Each row has a class, written after it.
[ -22  185  247 -186  -67 -203 -242 -317   24   96  -49   76 -205 -219
 -256  263   15 -111  -28   79  103 -256 -209  622  -64 -132  152   74
   85  250 -187 -173   28  143  466  142  222  -77   98  165  159  256]
Nupo
[ 261 -222  225  246  -41 -221   35  103  -23  -65   86  -94 -235 -245
  112   -3 -144  -92  103 -253 -184   62  -54  -88  236 -199 -254 -106
 -107  213 -241 -177  547 -331  370 -119 -452  226  -55  -22 -166  -13]
bes
[-273 -133 -159  -63  -31   71   14   35   71 -155  244  160  -29  -93
  -76 -240  116   58 -146   96   73  -42  -68 -457  118   72   49   65
  -38  185   19  -77   94  -60   53  -62  -82 -108 -111  100 -161 -274]
Sase
[ 118 -248   92  236   70  -11  175  311 -132 -147  -47 -219  -34   42
  287    7  -80 -111  218 -129 -170  197  -35 -359  292   12 -385 -132
 -124   30  -75   28  118 -155  -91 -131 -307  228   61    1 -119  -44]
Biko
[   7  205  -27   53  128 -318 -234  -43 -140 -205  195  152  -90 -625
   33  162   53  139  -13  100  -18 -123 -183   57   94  -93 -131  148
   -5   97 -167 -153   83 -218  312  -39  118  132  133  -21 -205  289]
Nupo
[-265  103  218 -153 -102 -115  -55  -40  114 -178   86   82 -213 -178
   20   91  139 -109  -14  -51  218 -133  -15   91  123   12   34  -83
  184  404  -68 -212  -56 -108  365 -119 -207    6  -75  110    1   41]
favo
[-127  219    3   20  -71 -212   12  -56   80 -249  -63  177   86 -264
 -150  130   17   59  -11  117   97   73  -71  105   59  -48    0   91
  -38  111  -98 -100 -235 -187  131   60  117   77  -12   -2   14  190]
Biko
[-202  458 -213  186  179 -156 -301  -57 -102 -340  162  247   48 -602
   97  -54    2  386  -22  195  256 -115   12  357 -138  -44  137  261
  332 -184    8  -42  163 -297  217  -22  219   95   52 -509 -108   77]
Met
[-399  103 -198   10   55  150  148  615  -11 -433  134 -100  333  -42
  471  -60  326  197   71  174  110  271  147 -806  184  295 -311  -90
   87 -105  277  223 -575  -78 -532 -160  122   71   21 -163 -375 -233]
Nupo
[-333   39 -103 -285 -219   86  106  121  294 -155  211   42   58  -30
  -87 -107  335   28 -302   86  155 -123 -126 -496  134  180  200  -43
  -33  288  -30   24 -192  121   54    2  -14 -229 -127  232 -107 -122]
fuf
[-335    2  -49   27  220  156   -5   80 -251 -259   81  -68   84   81
   88  -51   46 -137  349   81  264  154  232 -337   46  341 -242  -13
  393   22  353  155 -568   34 -333 -231   32  -90   70 -131 -154 -399]
fuf
[-237  285   37  -90  124 -321 -297 -197 -209 -253  155  272 -115 -691
  -23  186  130  192    5  139  108 -181 -111  220  -19  -27  -30  186
  228  186  -83 -247    7 -136  347  -57  217   21   97  -54  -98  257]
Kib
[ -37   38 -148  149   82   12  -12  403    2 -227  -19  164  236  -71
   82  -88   89  -40  167   32  147  102  215 -251  171 -166 -114   64
   13  -52   64  -46 -483  -80 -281  128  145   52   87 -182  -91   86]
zesu
[-482  493  -17 -188  134  -47 -135 -298   24 -125  -87  163  120  -21
 -308   58  135 -112   26  323  473 -110  129  343 -261  253  202  188
  417   29  317  122 -761  288 -107  -35  522 -284   -6  -26  103  -43]
favo
[  42 -132  425 -134 -235  -60  129 -130  242   60 -185 -178 -266  216
 -143  148  -31 -331   29 -116  -15 -172 -170  259  194 -119  125 -227
  -40  471 -266 -155  209   97  495  103 -305   37  -66  313  271   91]
zesu
[ -11  216  -18  156 -104 -305   30  205  137 -388  143  109  117 -606
  200   75  149  344 -257   74 -113  114  -23 -158  172 -135  -50  -12
 -274  -72 -291 -193  386 -449  341    0  -32  289  -23 -198 -183  266]
favo
[-263  219  158 -563 -461 -285  -42  -59  354 -172   92  137  -68 -481
 -179  411  477  133 -458  116  -24 -231 -266   24  229 -120  216  -98
 -245  416 -359 -306   34    6  567  176   95   -1   14  420  184  592]
Kib
[-316  199 -197  141  196    0  -52  264  -64 -289   78  254  247 -160
   10 -129  195  -26  210  132  309  108  387 -297  120   44  -61  118
  218  -79  209 -118 -687    9 -332   22  321  -76   88 -208 -212  -57]
Rigif
[-245   23   26  -21   27  -10  -30  242  -96 -376   77   44   31 -102
  240   56  150    9  154   49  146  114   36 -348   74  123 -141  -54
  272  142  150    4 -355  -92  -16 -134  -15   51   -5  -89 -103 -145]
zesu
[  41  -33  116   31  -81  -38   45  243  250  -44 -176   17   41  122
 -116   28   71 -237  110  -73  140  -19  197   78  228 -206   74  -38
 -123  163 -129 -118 -186  111   43  225  -36   -2   63  130  124  245]
sog
[ 261 -189  139  245    7  -85   64   17   13  233 -246    2  -61  102
 -217  -96 -132 -358  282 -142  -84   78  145   33  209 -157 -167   17
 -207  206 -156 -102 -190  -13 -129  104 -101   70   71  126    0  175]
Rigif
[ 173 -218  -20  203  -61  -11  134  134   71  -88  223   12 -144  -96
   92 -171  -52  158 -132  -25 -174   21 -186 -403  174  -23    8   19
 -143   42 -157  -82  632 -217  230  -27 -302   50  -83  -86 -210 -198]
sog
[  91 -153  -35  406  136 -156  -55  176 -161 -137  -19  120   89 -282
   51 -149 -125  -65  298  -93   10  199  244 -136  169 -169 -263  106
  -71  -30  -26 -136 -101 -262 -169   75  -30  161  120 -268 -167   48]
sog
[-275   22 -108  -56 -126  -59  -59  -88  184  -95  240  230 -177 -306
 -101 -221  168   71 -150   -5  202 -164 -111 -277   34    2  194   58
   22  342  -27 -148  119  -86  200   -1  -65 -107 -135   20 -265 -160]
fuf
[-297 -154   90 -308 -391  -99   50 -206  298    2   72  149 -198 -106
 -378  -28  235  -95 -160   17  152 -223 -184 -218   97  -21  236   26
  -93  495 -149 -211    6  149  280  126  -62 -226 -109  348   46  -99]
gida
[ -93  108   26 -144  -33 -177  -80  113  -52 -145   73   33   33 -348
   75  196  173  162  -90  128  -82   -9 -204 -151   82    4 -124   27
  -82  131  -83  -60  -13   28  139    6  167   85  162   95  -44  239]
gida
[  69 -251  183  182   63  -68    3 -132    5  176 -221   63 -155  172
 -359 -124 -205 -501  302 -151   59  -59  202  277  236 -261    4   22
 -149  273 -145 -176 -262   11  -22  131  -68  -23   53  195  224   89]
Nupo
[ 120  189 -398  383  369  -27  -55  368 -356 -463  245  100  328 -358
  342  -89  -53  482  143  159   41  266   98 -336   46  152 -307  113
  115 -561  186  162  -75 -457 -304 -212  150  273  114 -615 -369  -39]
fuf
[-254  282   26  -74   54 -113  -85 -136   59 -187   11  121   44 -112
 -176   70   49    9   -7  193  229  -92    5  236  -72   66  135   73
  131   54   87  -42 -287   76  173    2  208  -75   -5  -36   91   46]
Met
[ -54  299  113   52   67 -233 -288 -629  -87   99 -137  165 -230 -264
 -446   83 -248 -105  103   21  304 -248  -28  899 -231 -103  245  246
  347  168  -31 -130   38   -7  362   95  128 -111   52 -120  211  156]
favo
[  99  -25 -123  472  249 -141  -88  182 -177 -155   61  218   44 -286
   33 -236 -150  -30  299 -104  109   62  181    0  233 -333 -242  132
  -24   -3  -80 -220   53 -326  -28  -30  -63  143   87 -304 -210   68]
bes
[  -5  352 -101  144   55 -215  -95  233  103 -384  139   74   82 -487
  215   65   69  319 -298  146   44  -88  -85  208   93 -170  127   67
  -84  -93 -210 -109  396 -288  432   23   27  203  -19 -326   -2  280]
Sase
[ -11   27   54  228  225  -95    5 -376 -281   12 -205  -13  -29    2
 -289  -20 -253 -127  393   26  149   70  152  323 -175   72  -78  128
  222  -84  124   77 -259   22 -135   10  166  -40   85 -190   47 -123]
bes
[-134   95  -70  -35  113 -160 -103  195 -308 -261  137   43  187 -356
  106  190  102  129   39  112  -28  125  -93 -369   86  137 -350   61
   71  -49   86   51 -422  -40 -215  -96  246    6  175   51 -184   83]
favo
[-187   99 -112  182  142   -8  -63  203  -73 -152 -126  147  187  -44
  -80  -95   34 -135  393   22  290  130  327  -69   91  -88 -147  143
  111   52  107  -35 -569  -25 -346  109  193    8  108 -159 -119   30]
Nupo
[-355  142 -204 -184 -111  141   57  115  211 -230  285  111   78  -94
  -15 -190  353  165 -176  103  225  -86 -127 -474    4  206  134   10
  124  186   71   31 -205   78   52   29   25 -256 -144   65 -258 -271]
Sase
[-347  220  -77 -438 -350  -28   26  230  507 -249  263  210   47 -235
  -60   36  490  230 -558  154  158 -205 -200 -315  162  -18  384  -17
 -134  368 -222 -163  249   54  460   30   -8 -119 -114  243  -80  187]
bes
[ 197 -336  287   12  -26 -141   18 -213 -302  216 -174 -185 -137  123
 -232  238 -226 -230  128  -45 -299   11 -252  109   90   11 -187    4
 -170   90 -117  -64   72  192   52   53   31   18  181  337  211  151]
Sase
[-131  257  -54   35   55 -240  -27 -120  -33 -162  -43  153   18 -309
 -241   42  -67   12   -7  122  147  -47  -33  192   36  -45   79  153
   65  122  -82  -61  -44 -179  103   21  113   38    8  -73   50  143]
Nupo
[-334  130   55 -306 -383   53   79  631  373 -432  124  -87  170  -29
  256  198  433  194 -323  104   39  103  -54 -518  284   95   79 -216
 -178  154  -17  -35  -48   23  142    8  -48   77  -34  143  -30  152]
fuf
[ 142 -102  -56  290    3  -85   59  451    5 -212    5   74  128 -212
  217  -96  -10   75   86  -60  -69  169   74 -244  310 -195 -190   -9
 -296    5 -161 -149   99 -249  -35  110 -113  249   52 -154 -113  173]
fuf
[-184 -111   62  -47  -40  -87  -90 -548   64  120  112  173 -287  -53
 -499 -180  -99 -203   31  -57  274 -273  -88  182 -114   -6  260  112
  185  359  -28 -194   57  101  285   42  -18 -294 -137  119  -15 -269]
Nupo
[ -60 -381  227   28  -24  152  216  134 -110 -116 -135 -262  110  457
   71  100  -54 -211  255  -46  -72  242  130 -365  157  223 -305 -223
    5    4  169   83 -352  171 -307  -41 -101   34   37  132   83 -247]
Bazu
[  96 -260 -181  209   26  -49  107  131  -33 -175  305  112  -42 -316
  131 -250   13  240  -82  -39  -92   96 -205 -608  208   74 -196   27
 -133   59 -139  -18  466 -339   72 -111 -259  140  -32 -123 -357 -176]
Bazu
[-275   26  399 -228 -227 -200  -70 -358  167   59 -138   10 -308  -59
 -317  118   47 -411   95  -78  208 -205  -53  355  -11 -124   84  -70
  207  619 -127 -224 -177   88  379   -6 -140 -179  -85  330  164  -12]
favo
[  96  -27  253 -104  -46 -110  -56  -80  -50    9    1 -123  -66  -28
  -50  276  -15   27  -70   35 -136  -95 -183  230   27   26  -36  -70
  -23   77 -170  -60  213  158  290   53   65   -3  113  186  124  128]
Bazu
[ -79  378 -129   36  199 -216 -260  275 -220 -314  205  129   70 -626
  295  166  218  312   -1  194   17  -43 -125 -124  -32   -8 -172  159
  138  -90  -54  -27  -41 -128  125 -121  231   86  179 -194 -302  206]
Rigif
[ 169 -406  112   37 -173  105  140  -96   85  168   51 -107 -211  198
 -126 -158 -126  -57  -40 -104 -136  -61 -199 -116   89   32  126  -62
 -218  134 -183  -38  466  114  226  168 -245  -41  -98  165  113 -212]
fuf
[ 114   51  159  -98 -138  -85   32  -25  168  -46 -126  -93   61   73
 -196  187  -72   19 -158   46  -52  -29  -60  319   44  -23  212  -78
 -203   20 -165  -98  130  156  308  219   80   32  -14  125  293  221]
fuf
[-293  218 -169   71  326  191  -97 -133 -289 -191  -10  -28  299  113
 -122  -47  -23   83  268  189  271  186  315  -28 -195  347  -86  122
  406 -406  454  315 -761  155 -493  -69  480 -181   91 -244   45 -345]
fuf
[  51 -111 -327  243  201  -17  -78   25 -159 -206  414  257  -12 -435
  136 -311  -40  345  -53  -59   33   46  -54 -458   64   63  -84  145
   66  -49   22  -30  402 -360   58 -109 -200   37  -64 -264 -354 -261]
sog
[-112  -75  118  106   -1 -122   -9   92   56    5 -184  110  -28   -6
 -110  -43   18 -281  236  -64  156    7  267   43  159 -183   49   29
 -135  180  -97 -219 -289   79   25  152   24   40   74   69    0  178]
Met
[  25 -371 -228  121  -66   39   84  185  -47 -140  309   74   56 -104
   87 -255   19  171 -111  -43 -111  138 -139 -725  138  145 -111   54
 -123  -37   36  -16  183 -134 -106  -12 -161    4  -15  -67 -290 -260]
sog
[-307  178   10   38  160  -29 -240   94 -104 -349  115   44  -68 -232
  116   10   22  -81  172    4  245  -58  135   51   69   38  -43   42
  450  132  180  -31 -165  -94   99 -158  -82   18   33 -157  -67  -99]
Biko
[  67 -196    4  334  197  -99  -74  -31 -255  -25 -111  167   20 -115
 -129 -108 -158 -244  461 -115  149   95  271    4  150 -127 -239   95
   57    9   30 -101 -427 -120 -268   48   58   70  144 -131  -44   40]
Met
[-297 -182    2 -188  -70  230  264  533   71 -248    4 -201  282  340
  260   96  192   33   60   22  -50  371  131 -785  183  284 -236 -195
 -122  -26  242  101 -633  174 -424  -50  -20   -9  -29  188  -38 -226]
Rigif
[  25  -53   82  -66   57  -22    3   73 -174  -20   41  -96   80  -10
  -33  195   20   -3  119  117 -134   58 -132 -177   74  160 -212  -18
 -106  -71   -8   17  -98  239  -39   17  201    4  155  183   59   47]
Met
[  82 -187  174  -57  -12  -38  109  151 -122   -1  -12 -159   85  157
   17  203  -49   26  -58   21 -249   88 -227 -215  112  100 -151  -48
 -250  -36  -49  -51   52  250   28   43   62   33  140  250   74  105]
favo
[  87 -306  361  -64 -172  -90   89  -72  -67  121 -122 -183  -28  203
 -212  278 -120 -144   75  -44 -250   84 -170  -49  126   74 -142  -79
 -337   68 -154 -107   24  259  114  155   51   36  126  391  210   90]
sog
[ -81 -167 -235  -16 -125  -24  113  152   94 -122  284   99  -14 -223
    4 -209  108  195 -208  -21  -98  -31 -253 -595  228   27   24   71
 -152  139 -123  -66  303 -152   82   16 -193  -19  -57   77 -238  -85]
Kib
[  30   71  175    9   97 -252 -164 -182 -176   35  -10   -7 -197 -307
 -116  173  -83   17   84   33  -76 -106 -259  297  -60  -80  -43  114
   64  104 -153 -161  204   41  342   -1  126   34  151   28    6  147]
Rigif
[ 284 -303  381   44 -100 -163    6  -88 -132   65 -130 -213 -114    2
 -100  304 -194  -81  103 -110 -329  -55 -217  195  116 -120 -101  -84
 -271    1 -293 -176  419  124  320  195  -49  169  127  218  258  256]
zesu
[  -8 -108  -22   65  101    2  -32 -299  -21   39  107   -1 -232 -144
 -149 -202 -112  -10  -60  -37  131 -199 -130  114  -29    3  146   70
  211  164  -55  -22  310   10  239   27 -124 -189  -87  -37  -11 -214]
Sase
[-453  105 -103 -243  -48   84   -4 -128  172 -133  153  148    7  -28
 -192 -114  239   24 -126  145  372 -116   49 -195  -16  223  283   17
  255  286  138   28 -360  204   14   54  199 -308 -117  107  -39 -241]
Nupo
[-239  167  282 -440 -317  -33   76 -275  345   88 -286  -34   33  280
 -504  252  178 -266 -113  119  302 -174  -24  360  -92  137  320  -63
   49  229  -32  -26 -593  482  152  256  266 -267  -82  392  411  170]
Rigif
[ 148 -334  386  -53 -199 -184   50 -242  -45  248 -243 -264 -150  121
 -325  249 -190 -242  105   -2 -230  -77 -355  250   31  -87 -115   -7
 -262  157 -257  -95  258  318  196  209   61    1  163  314  242  142]
Bazu
[  11  -42   52  112 -134 -263 -139 -200  212  -10  212  189 -375 -526
 -137 -196   -9  117 -170 -105   -2 -297 -244  121   75 -305  209  104
  -95  400 -326 -317  810 -323  586  -16 -297   27 -161  -53 -199   -3]
Nupo
[ 129   57  -67  293  244 -105   42   37 -191 -256   27  -33  138 -208
  153  -18 -133  213   90   66  -21  179  -44  -80   14  107 -194   56
   67 -239  118   83  -38 -163  -30  -29   56  170   64 -344 -147  -30]
favo
[  76  -91  -55  239  122  -64   68  -56 -197 -115  -38  -42  134   10
  -73  -27 -221   95  164  -47  -26  170  -18  -45   19   61 -122   57
  -28 -255   38   23  -62  -84  -63   32   59  110   78 -186    2  -52]
Kib
[  61   -3 -122  101  112  142  233  345  -81 -211  -52 -151  391  289
   64   42  -31  202   59  146  -61  272   27 -299   58  291 -107  -88
 -151 -381  103  180 -275  147 -319   41  201   56   92  -92   72  -46]
Rigif
[  -7 -282  149  114    0  -67  167  151 -105 -111   14 -163  -90  126
   78   34 -117 -209  147 -129 -110  183  -27 -459  217  101 -273 -124
  -81  230   -8  -10   22 -114  -28 -179 -318  133   -9  155 -103  -87]
Nupo
[ 267 -400   13  506  239  -98  -24  -10 -314   82 -135   18    0  -13
  -52 -220 -362 -241  435 -154  -97  151  112  -91  112 -120 -298  154
  -53  -84   22  -50  -93  -91 -283   50  -75  145  146 -176 -112  -35]
Bazu
[ -17 -210 -122  218  145   39  -11  -79 -126 -159  231  112 -123 -118
   29 -256  -22  164   64   27    9   22  -83 -376    5  173  -92   94
   77  -30  105   31  189 -130    1 -131  -95  -32  -15 -160 -336 -390]
Bazu
[-217  245  193 -442 -219 -225 -169 -208  186  131  -72   60 -136 -300
 -320  265  198 -149 -191   30  158 -340 -109  424   59 -142  240   21
  -70  464 -321 -197  -58  199  413  177  118 -129   16  425  239  405]
fuf
[  84 -181   87  179  -79 -142   39   40   -6   12 -201   54  -24 -108
 -173  -30 -102 -235  191 -113   43   45  131  -27  266 -224  -82   37
 -178  241 -208 -173 -161 -115  -53  164  -91   88   81   57   40  214]
fuf
[ -92  -77  221 -153 -217   34  143  212  159  -80  -81  -97  -68  205
   42   74  112 -150    6    1  -17   -4 -131 -183  154   22   -4 -171
  -93  292  -84  -49   11   80  170   29 -180   52  -75  199   91   -7]
zesu
[-597  284 -114 -271  -47  -51 -208 -349  174  -65  204  249 -187 -207
 -327 -170  230  -40 -115   84  510 -270   -1   56 -230  140  408  232
  510  417  188  -29 -350  160  202  -40  149 -435 -154   22  -56 -289]
sog
[-254  -97 -158  -51  -19   94  -87 -197  -58 -113  258  180 -106  -82
 -131 -196   66  107  -41    1  238 -151  -89 -256  -36  223  133  109
  205   88  126   -8 -104   37   22  -84    3 -198  -90   -7  -26 -299]
gida
[ -21 -179   89   82    3  -52   11   94 -101 -200   29  -54  -36 -111
   92   54  -35 -138  231  -51    6   76  -55 -330  204    4 -329  -92
   36  166   21  -23 -100 -164  -26 -137 -255  124   72   25 -159  -65]
Met
[-118 -136  222  -68  -95  -97   49  -22   69  -97  -70  -66 -154   -8
  -19   93   -1 -300   20  -68   49   -8  -65  -70  185  -54  -90  -97
    0  349  -47 -104  -80  -36  167  -36 -211   40    8  184   24   18]
Nupo
[-104  -60   49  -85 -203  -96  116  561  229 -414  176  -82   53 -200
  335  101  275   97 -184   28  -54   63  -91 -672  332   26 -130 -151
 -125  165  -75  -70   92 -160  160  -93 -293  187  -35   45 -264  152]
Met
[-316  237  -18 -161   44 -148 -233 -150 -166 -144  143  179   29 -376
 -209  138   72   36    7  188   97 -125 -172   33   37  -16  -74  157
  130  198   -8  -63 -224  -32   85  -33  237 -101   90  152   27   95]
Nupo
[-399   94 -235 -234 -106   81  -52  126  191 -335  324  203   97 -183
    0 -107  339  257 -283  188  271 -117  -45 -485   94  194  175   53
  165  160   63   22 -180   -9   52  -81   72 -191 -128   24 -165 -186]
Met
[-188  -67 -133  -60 -113  -51  -80  -90   80  -52  252  179 -107 -280
 -154 -200   61  148 -151  -66  177 -123  -73 -244   26   28  189  110
  100  209  -43 -117  214  -56  202   19 -100 -156  -69   -7 -189 -212]
gida
[ -96  414 -252   -6   29   28   15  541  169 -465   90   22  389 -217
  305   76  244  504 -233  267  137  152   31 -189   54  130   84   26
   54 -295   36  118  -95  -81    0   81  231  118   52 -341 -163  180]
Rigif
[ 386 -265    7  342   19 -165   73  375   54  -20  -59   -2   52 -245
   99 -122 -153   38   57 -155 -303  174   48 -182  313 -281 -193  -15
 -450   26 -267 -166  438 -259  -12  132 -227  307   84  -59  -96  318]
favo
[-143 -217   12  -21  -78   60   37 -341   29  138  118  127 -245  126
 -347 -227  -49 -185  -26  -41  167 -174 -117 -161   29  105  136   85
   75  279    8  -49  -37  126  100  -36  -85 -258  -78  218  -65 -305]
bes
[ -15 -102  216 -125  -13 -117  -39 -138 -196   39  -78 -129  -50  -41
 -144  244   -4 -142  132   48  -94  -16 -118   38   18  118 -153   -5
   35  110    2   17 -171  210   31   60  147  -32  167  202  102   83]
zesu
[-360 -121  158   74  201  -51 -148 -299 -366  -45  -20  134 -144   42
 -227  -48  -99 -352  448  -38  269   42  215  -74  -23  219 -236  122
  492  243  353   -6 -691   -6 -265 -276   14 -125   52   37  -81 -332]
Rigif
[-510  307  -29 -229   11  -46  -91  221   70 -420  120  168   34 -170
  153   49  337   25  -61  193  405  -28  161 -304   59  166   -7  -17
  386  298  218   30 -490  -68    2 -214   16  -73  -78  -15 -140  -32]
sog
[ 174 -233  -48  281  232 -124  -48  158 -455 -162   75  -30   77 -300
  274   80 -150  216  182   86 -309  273 -167 -405   86  137 -473   57
 -156 -299  104   80   69 -208 -276 -115  120  310  260 -177 -257   84]
sog
[  21 -169  378   46   73  -98  -93 -449 -162  180 -188 -117 -364  188
 -339   47 -325 -450  329 -217  111 -156 -107  601  -77  -38  -28   34
  336  328  -92 -105   69  131  325  -27 -192  -77   81  157  204 -160]
Biko
[  18  -53   26   55   75 -104  -62  -16 -272  -96   64  -66   31 -155
   21  163  -71  213   96   46 -137   54 -186  -54  -26   37 -199   95
  -30 -137  -16  -56  126   43   54  -32  141   53  146  -25  -72   32]
bes
[ 122 -167   57  201  -43 -243 -105 -218   88   75  219  176 -370 -414
 -214 -199 -127   50 -130 -157  -81 -206 -218   61  135 -237  146  167
 -161  288 -374 -351  891 -286  601  -49 -328   41  -88  -14 -169  -17]
Rigif
[-269   33   48 -368 -335  -42   -2 -227  392   88   77   86 -224 -144
 -281  -52  239 -107 -314   21  223 -278 -215   -7   74   21  378   -1
   38  536 -239 -101   90  150  399  148  -65 -266 -130  349   82   -1]
sog
[-233   45  -41  -88 -123   -9   -6  264  156 -205  -94  155  179   21
 -116   45  178 -103   45    2  135   64  201  -41  210 -145   86   34
  -48  137  -40 -149 -490   55  -97  202  128  -51   51  141  138  181]
Biko
